In the rows, zero is written as 128.
Each row is followed by its class number. Each block has new classes, again numbered from 0 up, in any order.
[137 108 167 108 113 121 114 195  94 112 105 144 147 110  55 168 175  82
 123 122 118 188 160  96 121 144 145 136 140 173 132 151 160  67 140  87
 162 128] | 0
[ 79  96 143 159 108 124 172 103 149  98 136 124 131  99 131 172 137 135
  98 167 108  66 111  93 130  86 137 163 116 139 123  98 146 138 138  84
 148  98] | 6
[116  78 139 143 122 121  98 137 106 104 112  72 143 126 119  92 122 157
 124 129 104 136 121 114 145 135 165 163 154 142  95 169 139 110 159  90
 120 148] | 4
[119  86 127 148 132 136 141 114 131 132 103 135 148 110 134 122 183 134
 124 135 106 137 127 109 153 126 176 140 135 141  95 150 140 124 160  86
 112 131] | 7
[114  99 103 184  94 130 140 101 142 135 125 134 154 196 169  74  59 112
 133 107 107 101  86 159 183 135  92 108 129  79 131 153 157 174 154 133
 164 178] | 4
[220 178 128 119 132 122 146 158 138 172 129 140 141 113 115 171 207 139
  59 122 156 234 123 143 105 116 143  50 115 131 134 137 130  83 139 109
  94 122] | 5
[147 148 139 189 126 115 137 113 151 128 113 100 113 133 102 122  84 154
 168 123 140 134  98 218 138 177 121 151 113 115 127 195 122 108 111 109
 178 115] | 6
[118 139 183 134 103 122 140  81 160 171 175 128 132 136 162 115 126  94
 164 137  85 106 126 148 123  95  87 123 140 137  98  89 155 153 124 133
 128 115] | 7
[ 87 120 136 116 103 176 160 113 131 171 160 185 129  96 142 147 126  77
 153 141  95  84 120 111 109  88 175 149 110 151 125 116 143 135 109 126
 139 121] | 0
[107 117 113 141 113 162 192  94 134 187 151 181 122  95 162 119 142  58
 159 121  94  75 120 115 127  83 181 153 107 163 123 117 122 140 103 140
 132 111] | 7
[ 94 114 115 135 107 156 186  88 140 175 164 159 128 106 146 116 123  81
 153 114 101  51 114 110 115  84 176 144 103 162 130 118 120 138  81 137
 136 119] | 4
[102 183  27 173 133 139 142 132  58 116  86 171 145 175 184 149 176 111
 130 110 159 143 113 129 102  90 152 153 107 111 118 107 161 130 132 102
 103  84] | 7
[106  99 193  98 105 118  74 104 119 156 182 120 142 151 160 130 114 102
 148 130 109 137 105 155 136 111  88 149 134  98  80  89 130 127 128 126
 155 135] | 3
[162  91 189  92 159 110  97 156 140 141 187 115 150 139 119 142 150 168
  58  88 124 191 129 122 154 163 183 189 141 160 137 190  95  77  96  95
 149  91] | 1
[ 76  91 154 160  88 114 148 127 142 106 166 129 121  91 134 178 155 118
  87 156 108  50 114  76 136  81 124 155 121 136 128  85 138 128 158  81
 156  95] | 3
[125  62 122 177 105 138 117 109 100 111  74 101 119  96 105 112 104 135
 141 142  99 152 114 132 140 128 164 158 139 150  67 172 126  98 159  95
 138 159] | 6
[106  74 127 151 124 130 117 111 120 143 108 108 146 107 138 115 154 135
 112 122 117 128 118  99 130 134 192 134 128 139  81 156 121 114 149  89
 114 135] | 4
[108  77  51 168  84 139  98 114 101 148  84 156 122 114 153  91 114 118
 125  88 140 104 116 138 109 152 199  85 122 103 124 144  94 119 163 143
 157 179] | 2
[111 106 203 138 113 121 101  74 164 164 183 117 136 139 161 113 132 119
 136 146 109 103 112 128 141 104  83 114 123 114  87  95 130 139 123 139
 128 129] | 1
[134 153  81 169 105 104 131  89 140 169 108 128 118 143 114 133 115 119
 143 104 125 113  95 201 151 137 129 136 106 115 138 165 119 101 102 119
 176 111] | 2
[ 96 101 184 147 114 131 112  98 123 129 168 125 120 143 154 119  85 117
 160 145 116 144 115 150 127  98 105 168 130 145  84  96 130 128 111 125
 154 117] | 6
[105  86 123 121  91 160 174  96 141 165 160 173 117  93 150 138 129  65
 151 124 107  69 122  95 115  98 179 129 107 134 134 115 132 132 107 137
 149 134] | 3
[119 159  85 185  79 137 162  84 152 188 104 126 101 102 133  85 113 118
 149 106 124  95  88 143 148 121 146  92 116 119 125 172 127 111 164 138
 143 146] | 2
[ 86  92 166 134 109 114 143 127 147 102 169 117 142 107 130 183 153 135
  90 163 114  63 103  99 130  93 127 165 121 114 135  92 142 125 150  75
 160 104] | 3
[128  46 151 144 116 146 101 116 121 126  86  82 130 104 117 116 128 159
 124 131 107 147 118 129 147 136 163 137 135 131  89 161 114  95 170  87
 125 141] | 5
[ 92 134 172 135 116 114 134  63 157 167 174 125 136 167 178 120 125 101
 154 130  97  99 108 145 153  90  85 160 133 133 100  86 151 155 109 129
 130 100] | 7
[106 107 134 129 109 178 177  88 145 179 173 175 131  93 161 140 137  72
 151 137 102  83 113  99 107  85 179 128 100 133 107 111 136 127  98 141
 130 113] | 1
[135  64 141 157 111 137 100 123 112 146 124 108 129 114 132 107 140 127
 122 129  98 139 116 112 146 127 163 134 133 131  75 154 124  98 158 106
 121 144] | 1
[144 144 138 182  89 110 129 121 139 125 130 139 127 121 105 133 112 127
 141 116 131 131 100 196 142 137  92 123 109  92 143 166 134  88 141 118
 198 125] | 3
[127 137 147 120 128 168 118  99 128 146 147  62 135 114 152 107  58 193
 155 111 123  97  83 181  58 161 154 199 132  94 114 173  48  78 141 119
 149 114] | 1
[144 174 119  99 136 155 135 196  61 117 127 138 124 109  91 136 186 138
 125 113 155 252 147  94  95 105 184 144 111 180 145 139 149 101 103  83
  57  68] | 0
[ 95 106 117 125 110 167 175  86 135 173 147 169 131  91 147 117 109  91
 167 110  98  99 126 120 123  96 168 135 111 139 116 123 110 129 102 146
 144 122] | 4
[137 136 118 174 106 123 147  93 169 124 108 161 140 135 108 158 141 130
 141 119 159 133 110 192 122 161 138 110 113 123 132 164 125 117 101  92
 171 142] | 6
[128  97 132 235  62 134 125  74 148 135 130 120 103 101 161  53  66 138
 160 104 139  47 113 183  93 135 137 118 109 113 152 195  89 103 150 144
 190 154] | 3
[144  71 128 154  34 140 115 141 105 152 165  98  53 162 149  40  75 107
 122  63 103  65  82 109 105 123 173 166 124 144 153 136 107  99 161 103
 148 140] | 3
[116  73 142 157 108 139  97 133 109 131 130  98 126  98 133 110 129 141
 127 149 112 142 125 129 136 121 176 158 140 155 104 157 121 107 161  97
 113 146] | 0
[158 150 147 190 116 122 132 111 169 133 111 105 115 140 108 123  95 126
 155 137 110  88 103 216 173 173 108 122 122 111 127 189 121 122 119 131
 185 106] | 5
[ 99 118 118  93 117 169 171  84 144 186 140 178 122  98 127 145 131  72
 175 109 100  78 129 117 114  98 174 123 115 145 123 111 119 140  87 137
 143 130] | 2
[ 98 110 166 154 109 116 158 129 141  98 162 100 132  76 118 162 136 139
  81 172 110  71 109 112 137  81 117 163 111 139 127 105 152 134 140  90
 155 108] | 6
[140 156 141 195 108 107 141 118 165 138 136 146 122 125 120 143 135 114
 148 135 142 107 107 186 146 156 110 109 104  99 136 168 128 122 125 112
 179 105] | 3
[138 166 169 104 129 108 120 208 117 127 173 135 113  98  99 131 197 143
 113 171 125 155 135  92 149 112 142 154 137 160 134 145 148  76 166  95
 138 106] | 3
[115 110 168 142 107 124 153 136 164 123 135 128 129  90 104 176 159 127
  86 167  88  47 114 111 133 101 129 121 113 132 136  98 130 126 150  93
 158  91] | 5
[101  68 127 136 120 144 108 131 117 133 120 129 153 100 121 138 158 139
 103 144 135 158 112 108 140 138 187 131 119 143 106 142 123 122 147  95
 111 158] | 0
[116  99 196 126 109 131 106  81 155 161 198 115 146 152 164 113 116 111
 148 145 106 119 112 147 134 108  96 135 122 119  89 107 143 130 101 130
 142 127] | 1
[162 141 118 132 134 110 128 114 179 149 112 128 130 149 116 173 120 155
 116 128 141 115 111 195 132 172 117 107 118 102 164 156 102 117 114 122
 165 136] | 5
[ 96  96 116 180  53 108  81  88 109 151  97 117 116 111 155  92  91 110
 137  96 103  64 135 125  77 111 157 113 132 143 105 159 186 132 139 116
 139 164] | 6
[127  84 119 131 121 138 104 112 110 139 100  91 123 100 116 119 142 137
 120 125 105 140 115 130 154 132 179 153 136 127  78 172 126  95 154  94
 136 142] | 2
[101 112 168 144 107 125 156 122 158 119 139  98 131  96 117 159 142 131
  95 175  91  50 108 108 134  92 144 167 116 151 135 126 142 121 137  79
 148  72] | 5
[132 173 137 158 132 116 151  89 158 147 105 124 140 135 122 150 157 125
 153 102 124 114 110 184 142 146 123 153 121 107 126 175 151 108 122  97
 154  89] | 7
[148  97 108 125  84 138 133  83 137 139  85  64 119 162 150  61  89 132
 107  79  90  48  80 142 159 167 173 169 147 107 153 185  68  97 157 145
 157 125] | 5
[176 123 161 172 132 126 142  90 167 141 135 117 128 159 118 120 103 144
 143 116 108 117 105 205 174 145  83 146 105  79 142 202 138  92 116 119
 192 119] | 1
[204 106 104  98  96 118 163 157 130 116 124 158 147 116 105  83 225 117
  46  89 145 157 168  71 148 133 119  45 141 170 195 119  90 118 155 155
 115 219] | 7
[ 98 114 198 125 107 129 106  84 151 167 191 127 148 131 156 132 139 111
 152 144 108 113 112 148 136  93  81 133 116 110  83  84 131 127 116 121
 140 107] | 1
[125  56 139 138  96 127 108 122 120 131 126  95 138  95 127 106 149 142
 122 129 122 149 111 116 151 140 166 130 136 121  98 158 123  94 175  98
 131 163] | 3
[ 97  97 132 127 120 166 182 100 127 171 138 171 124  95 141 133  99  72
 180 138  97  90 127 117 110 104 173 159 107 159 109 129 118 128  94 139
 161 121] | 6
[ 91 114 177  98 111 125  96  69 142 146 152 126 129 137 132 132 125 117
 157 126 100 113 130 141 141  96  81 116 134 114  88  78 146 144 113 135
 148 133] | 2
[110 148 117 205  70 127 115 147 104 104 118  75  91 118 148  70  89 112
 125 144 114 128 113 106 176 118 119 115 141 149 101 148 174 139 173 147
 115 101] | 5
[ 95 129 147 156 109 117 173 113 146  90 150 107 130  93 105 170 168 120
  88 151  97  52 117 100 150  73 120 150 129 143 132  85 129 128 137  91
 155  69] | 2
[111  53 117 158 104 128 105 106 119 149 112 103 136 113 131 103 134 147
 121 132 121 129 116 121 133 132 175 124 119 150 120 148 121 120 145 108
 104 167] | 0
[ 83 119 155 136 112 128 161 121 137 101 147  99 144 111 120 142 137 149
 111 145  95  75 112 105 138  86 116 178 123 127 129 108 138 126 147  72
 144  79] | 4
[135  99 153  98 105 143 169 138 122 130 137 201 165  88 104 137 211 102
  67 116 147 203 133  71 122  65 170 102 101 175 150 104 119 135 106  82
  95 130] | 6
[ 83 119 136 112 117 117 171 120 154 111 172 116 150 115 132 175 147 148
  81 146 107  62 113  98 135  81 119 172 120 131 156  81 130 139 124  82
 142  92] | 4
[110 124 114 136 111 170 206  80 138 175 141 182 127  95 161 125 131  68
 168 132  84  99 125 116 122  75 165 150 109 148 123 120 142 132 111 140
 133 103] | 7
[ 81 115 171 136 120 135 165 135 145 120 166 133 144 107 118 171 170 125
  90 160 117  72 108  84 128  88 140 156 104 146 145  89 136 130 138  84
 137  85] | 0
[106 113 146 147 102 124 177 105 141 106 148 118 133  97 129 151 159 120
  91 150  84  61 114 103 137  64 119 173 128 143 139  87 139 127 149  96
 140  96] | 7
[145 131 139 193 105  99 108 117 144 144 135 136 127 131 119 126 111 143
 145 116 128 105 105 206 132 141 112 119 111  99 139 177 130 100 133 117
 187 135] | 3
[ 95  94 175 137  95 121 111  70 150 155 176 128 135 158 171 124 110 108
 153 130 118 122 101 150 141 115 103 146 122 106  96 102 128 134 114 118
 154 111] | 3
[155 136 139 182 118 127 132 107 177 136  97 163 126 142 104 151 128 143
 136 115 131 109 114 199 135 165 126  80 112 107 142 163 110 120 120 117
 175 116] | 5
[113 123 165 148 117 107 135  73 156 178 164 138 123 144 168 122 136 100
 146 120 108 115 124 136 126  93 105 124 133 149 111  76 119 152 112 140
 110 113] | 7
[132 176  75 190  81 144 141 111 129 103 139 122  83 151 175 146  94 104
 131 107 126  83 132 144 128 131 109 106 164 115 134 110 139 149 148 162
 126 134] | 0

Next block: new classes, numbered from 0 again.
[138 168 186 136 104 124 128 175 173 142  94 106  83  75 192 204 130 139
  76  95  92 152  72 132 171 102 161 122 122 158 156 112  63 117 155  87
  98 160] | 11
[138 118 130 104 205 210  86 107 123 180 123 132 140 115 159  95 119 101
 119 111 118 151  50  59 123 167 154 191  90  29 192 209  94 101 163 164
 167 109] | 0
[127  39  76 134  29 102 179 136 144 104 181 113 148 115 165 116 158 109
 184 150 203 156 143 113  94 163 124 120 125 152 203 217 160 167 230  42
 159 137] | 10
[126  27  50 154  76  98 164 166 124  89 142 133 172 116 147  87 149 101
 178 146 234 134 135 108  89 178 103 142 133 146 208 217 168 133 197  65
 186 109] | 0
[136 118 167 109 193 217  66  88 113 170 135 128 118 100 154 105 124 122
 110 104 108 147  75  70 123 158 148 216 106  26 215 220  99 103 169 164
 163 124] | 0
[148 110 123  73 171 202  95 127 144 195 168 144 122 117 173 148 131 111
 145  86 134 127  81  65 106 126 136 187 132  10 188 192  95 123 145 158
 164 106] | 3
[157  99 114  97 214 225  74 115 119 177 129 121 124 117 152  94  94 109
 108 109 116 139  87  58 133 162 166 216  93  17 187 221 117 123 161 176
 168  92] | 1
[130  23  61 172  73  90 167 186 118  92 151 140 160 117 134  88 149  90
 182 145 244 135 140 118  92 171 108 138 133 147 206 219 166 127 197  62
 187 104] | 0
[150 102 119 107 215 216  81 104 128 183 134 133 124 107 151  95  99 116
 120 109 125 143  82  56 133 162 165 206  80  19 198 216 100 116 166 167
 164  90] | 1
[135  28  94 138  60 115 173 160 160  97 183 112 145 105 149 107 139 102
 181 135 219 157 129 100  81 174 127 128 105 157 212 218 166 173 207  66
 178 121] | 2
[164 101  24 134 133 198  96 122 164 149 160 118 146  78 117 160  96 138
  94  81 145 122 165  66 132  84 134 135 217 103 174 110 117 139 164 124
 193 131] | 1
[145 119 154  98 178 194  76 130 124 175 169 144  87  95 175 158 114 120
 126  96 115 124  89  67 112 142 144 210 117  12 211 203  98 134 145 158
 165 120] | 3
[127  14  89 145  58  75 168 160 157  90 139 109 138 111 165 121 160 126
 171 139 196 142 139 101 103 188 110 132 100 164 198 209 151 178 214  29
 178 129] | 4
[129  35  72 144  58  82 165 141 157 111 164 101 137 109 130 113 153 113
 171 138 197 164 161  90  83 151 134 117 129 157 170 188 177 155 209  49
 166 126] | 8
[176 112  67 129  90 191 110 107 149 150 186 115 133  98 135 178 134 121
  78  79 113 137 151  55 161  78 126 105 226  97 202 124  92 146 181 126
 184 162] | 10
[144  90 147  91 191 187  94 116 144 176 131 139 117 123 169 125 131 125
 120  88 129 131 110  64 108 155 142 202 115  29 193 195  96 137 156 143
 150 112] | 4
[153 147 196 137  93  98  98 170 152 128  88 140 100  82 175 240 140 158
  54  94 100 145 132 117 161 102 181 142 173 149 176 117  43  81 161  69
 127 144] | 5
[134  59  44 135   4  77 164 152 145 105 163 125 196 118 147 132 181 118
 209 153 155 128 129 133 114 156  99 118 111 172 181 174 170 190 222  22
 164 153] | 7
[156 106  47 114 134 210  92 137 187 145 163 120 138  83 136 177 107 120
  91  70 129 124 150  67 128  91 138 128 221 111 178 116 121 156 167 134
 189 128] | 2
[172 123  52 132  95 178  98 127 170 145 182 143 131  76 108 198 110 115
  94  68 124 121 149  43 120  68 125 122 231  91 165  79  95 144 147 121
 193 145] | 3
[134 150 201 142  94 108 107 175 162 148  90 116  91  82 177 213 138 177
  92  88 110 133 117 131 166 107 163 117 156 150 114  97  82  92 152  70
 114 144] | 8
[171 126  65 158 119 184 115 123 169 139 158 124 150  91 140 182 115  86
  66  71 112 128 160  43 142  86 124  94 218 104 179 101 106 162 168 142
 169 142] | 11
[168 112  36 131  76 201  81 113 169 161 175 134 148  82 116 176 116 118
  73  72 105 103 173  45 141  71 114 116 226 100 165  84 116 146 159 118
 176 169] | 7
[135 167 209 155  92 115 124 167 167 135  98 130  93  66 195 233 128 155
  60  87 110 135 134 109 150 125 173 135 153 135 149 135  75  93 166  87
 114 142] | 11
[159 126  43 134 123 199 103 124 171 154 152 108 147  82 146 172 108 122
  87  81 130 110 169  68 148  75 136 133 203 101 193 106 122 142 165 115
 181 125] | 6
[152 142 137  72 191 211  98 102 127 168 151 110 116 124 189  93 126 115
 132 113 105 146  42  89 151 148 156 179  90  29 199 219  95 127 172 169
 163 116] | 10
[144  32  45 167  74  88 174 183 133 118 155 130 153 118 165 108 136 103
 150 139 226 122 166  78  80 158 115 143 125 140 225 206 161 156 192  49
 185  97] | 6
[144 118 118 119 158 201  73 123 134 222 159 138 125 100 165 127 124 108
 113 102  82 126  78  81 126 133 153 197 114  44 192 190 107 113 172 132
 146 123] | 7
[174 114  65 121 115 198  97 125 171 145 173 127 138  90 109 170 107 121
  82  62 114 130 148  42 117  84 127 131 213 105 185  94  94 158 147 138
 201 160] | 2
[139  65  44 140  41  65 164 151 156 102 171 128 162 130 161 124 167  90
 192 150 191 136 146 109 115 167 106 135 109 163 195 187 148 185 205  40
 173 124] | 9
[139  45  55 139  30  69 183 174 133 102 186 119 155 119 158 140 170 112
 204 149 193 143 121 122  97 142  96 100 129 161 191 181 154 192 182  47
 178 138] | 3
[153  33  50 172  65  92 172 177 109 114 164 132 150 118 153 114 136 110
 148 138 221 119 163  87  93 168 126 158 117 130 239 196 158 153 189  55
 181 106] | 6
[114 152 192 123  94 114 122 171 166 131  84 131 105  92 157 196 147 179
  93 103 113 150  80 140 164 120 147 128 142 155 140 129  78  52 166  90
 120 140] | 0
[171 102  50 140 107 198  88 116 151 148 163 124 138  89 104 170 101 133
  87  74 130 122 169  55 127  76 130 138 220 104 168  93 103 145 159 121
 197 156] | 1
[126  42  81 150  58  91 162 144 156 108 156 106 138 110 141 121 151 101
 177 143 199 155 158  99 101 156 133 122 124 157 175 188 179 158 211  53
 152 122] | 8
[155  95  30 148 120 188  98 122 188 136 149 106 144  76 138 176 110 118
  90  73 122 116 163  72 139  99 139 126 229 122 158  99 126 157 173 100
 193 135] | 4
[145 119  27 123  92 194  78 119 189 149 164 132 151  65 138 201 114 126
  90  82 116 101 179  67 143  84 134 125 226 110 169 102 139 138 181 101
 175 149] | 7
[139  98 121 126 199 201  75 111 110 199 142 132 121 108 157 105 100 115
 124 111 122 137  83  88  99 143 168 214 111  40 190 194 105 116 163 152
 164 108] | 1
[140  95 162 126 188 201  76 106 128 159 135 117 106 103 182 118 115 110
 122 100 114 125  87  82 116 174 152 223  98  31 210 212 109 149 161 140
 163 126] | 4
[176  94  37 146 117 194  93 117 156 135 169 128 146  96  98 161 108 138
  87  76 124 127 168  47 142  96 129 122 209  92 174 112 109 148 159 127
 199 139] | 1
[143 152 133  77 197 198  73 123 149 175 164 127  98 128 191 131 119  93
 139 104 134 127  75  89 128 145 164 207 100  25 186 196  98 129 143 160
 162 113] | 9
[149   4  51 170  83  93 164 157 105  99 158 124 164 120 132  88 138 101
 166 147 244 131 173  97  99 162 112 139 134 143 212 225 168 150 196  70
 198 101] | 1
[138 150 212 130  98 125 114 189 166 141 104 134  85  78 175 216 130 180
  83  88 105 140  98 137 166 121 167 143 139 157 158 129  74  98 162  89
 121 134] | 2
[123 174 176 138  88 131 120 191 159 120  88 134 102  97 172 205 137 165
 105 109 120 136  67 158 183 117 156 124 145 158 136 114  81  77 157  89
 121 147] | 0
[149 110 153  76 171 201  87 122 140 174 155 140 120 119 181 152 130 107
 134  90 140 132  71  73 107 128 145 188 137  15 192 191  99 122 140 158
 154 108] | 3
[164 105  45 156 112 173  98 120 168 135 164 136 141  87  92 160 109 144
  97  81 119 138 167  78 128  87 150 139 211 107 177 110 118 127 161 111
 178 127] | 1
[134  61  67 130  44  82 181 148 115 109 156 101 162 136 157 109 164 129
 184 158 166 139 140 120 111 159 117 127  82 154 199 184 163 186 194  57
 170 142] | 6
[173 115  29 124 101 179 103 107 172 132 171 144 155 100 115 175 119 134
  77  75 112 121 186  34 134  97 118 100 220 105 174  85  92 150 171 136
 187 136] | 5
[139  50  78 136  62  69 173 166 127  99 155 115 146 124 157 125 169  97
 169 156 181 163 120 116 110 152 125 115 123 158 209 219 137 167 218  39
 170 133] | 10
[155 138 155 114 202 208  90 115 127 184 136 120 134 110 169 138 120  65
 106  91 112 139  90  64 108 140 162 205 122  15 194 207  93 130 159 171
 150 120] | 11
[148 156 196 160  90  98  89 184 177 148 106 140  64  81 187 242 130 119
  38  97 107 144 120 104 175 101 183 154 165 142 174 129  58  82 159  71
 113 138] | 9
[131  43  83 139  57  76 175 153 136 104 159 118 145 116 167 127 166 107
 170 150 182 159 131 108 111 164 124 122 119 154 223 225 141 154 218  40
 168 132] | 10
[152  28  64 163  60  87 164 161 100 100 173 123 149 119 155 101 155  95
 154 143 222 126 166 105  94 156 112 143 164 132 222 238 154 152 207  62
 191 117] | 10
[167 128  36 115 107 186 105 111 165 153 169 114 147  98 141 180 134 111
  93  84 111 134 158  66 149  68 142 118 244 106 183 129 104 142 183 108
 194 147] | 10
[151  97  22 142 114 189  98 109 191 134 158 112 135  79 139 174 119 145
  84  78 116 116 174  71 139 102 133 122 233 118 164 106 134 170 179 105
 184 130] | 4
[136 157 204 114  79 115 117 163 154 142 100 124  91  91 213 218 146 176
  79  97 107 136 109 129 161 104 160 140 174 139 165 148  64  84 170  73
 127 156] | 10
[133  16  52 153  54  63 173 179 153  97 165 127 144  99 154 148 156  90
 163 151 219 149 127  86  85 153 106 104 140 157 203 209 152 163 204  40
 180 107] | 3
[135  57  86 151  84  77 175 162 129  88 139  92 160 115 153 129 163  70
 161 149 178 155 128 110 112 167 116 109 100 161 194 211 147 178 195  63
 169 137] | 11
[145 136 190 128 196 210  67 107 118 168 145 113 105  92 192 135 116  99
 104  88  93 130  87  79 108 153 153 207 110  22 209 215  98 150 166 160
 155 130] | 11
[139  13  68 163  78  63 162 168 133 110 150 119 146 116 139  99 152  98
 167 133 227 140 176  86  76 151 118 120 147 151 183 198 172 151 197  48
 180 106] | 8
[145 110 123 103 205 209  96 113 154 167 129 118 108 108 181  93 107 121
 121 102 106 137  71  73 144 181 163 211  78  41 191 207 120 138 164 151
 151  91] | 4
[159 150 117  89 211 207  68 127 134 181 162 119 102 118 185 102 102 101
 123 101 111 122  62  79 146 167 154 215  84  23 183 196 101 136 141 168
 168  98] | 9
[145 107 170 113 201 208  64 111 107 171 144 127  98 103 158 121 100 123
 119 108 119 139  92  82 120 151 168 224  95  26 209 218 104 126 165 157
 165 117] | 1
[142 123 139 100 198 198  72 120 135 181 129 128 115 126 171 130 130 108
 135  95 126 122 106  75 118 138 157 204 131  19 175 191 113 121 141 156
 150 113] | 8
[157 113  32 140 129 190  83 121 174 155 146 118 147  77 133 173 110 111
 104  74 130 111 181  65 136  82 146 125 234  92 143  93 132 147 174 122
 181 127] | 8
[148 132 164 109 185 223  64 119 109 194 156 113  91 111 195 127 111 139
 101  98  90 121  84  75 112 145 162 224  94  12 222 206  99 147 157 152
 164 124] | 6
[175 102  33 128 100 181 112 140 171 139 186 142 128  88 126 189 117 121
  96  71 139 120 140  43 151  87 115 102 217  97 182  95 110 151 154 129
 186 122] | 3
[144  46  67 179  78  84 175 165 129  97 156 126 160  99 168 124 141  82
 153 127 212 127 168  95  92 171 118 139 139 143 223 211 162 159 202  69
 180 110] | 11
[138  90 127 121 181 191  89 121 142 193 142 127  92 113 171 108 112 120
 114  93 101 142  65  84 108 158 172 212 108  52 193 183 107 121 167 137
 156 110] | 4
[135   7  67 150  63  78 172 148 154  91 137  95 157 120 149 121 170 111
 164 141 186 152 131  95 112 185 108 117 109 171 197 202 148 178 203  26
 182 132] | 4
[153 123 160 102 182 188  72  87 114 150 147 129 133 106 163 120 123 122
 118 102 109 130 110  71 111 158 152 204 112  28 215 201  84 119 164 162
 178 120] | 5
[149 118 190 102 200 219  72 123 115 174 162 131  93 107 174 123 113 123
 125  96 113 142  72  87 109 168 170 228  88  28 226 225 102 148 149 159
 155 118] | 2
[136  51  64 133  20  65 193 169 143  90 179 128 168 118 148 130 164 108
 226 154 205 146 108 128  87 160 108 115 103 156 176 184 162 183 198  42
 172 127] | 3
[154 133 152  84 188 199  66 114 146 177 166 123 107 126 187 142 121  89
 107  90 127 130  94  64 116 139 150 207 132  19 197 195  96 125 146 165
 163 120] | 9
[142   7  58 161  82  91 165 160 119 101 159 128 151 125 133  91 140 112
 165 145 247 138 177  95  85 162 120 141 137 149 202 229 173 143 192  61
 189  96] | 1
[157 130 109 111 195 196  72 118 141 209 169 119 113 109 187 106 108  80
 119  97 115 133  72  73 120 153 171 223 110  28 196 202 100 117 160 150
 174  97] | 9
[168 128  38 150 104 173 107 147 163 155 158 129 140 105 134 183 115 122
  74  81  90 124 170  61 131  77 155 130 208  99 191  95 116 151 145 107
 175 141] | 6
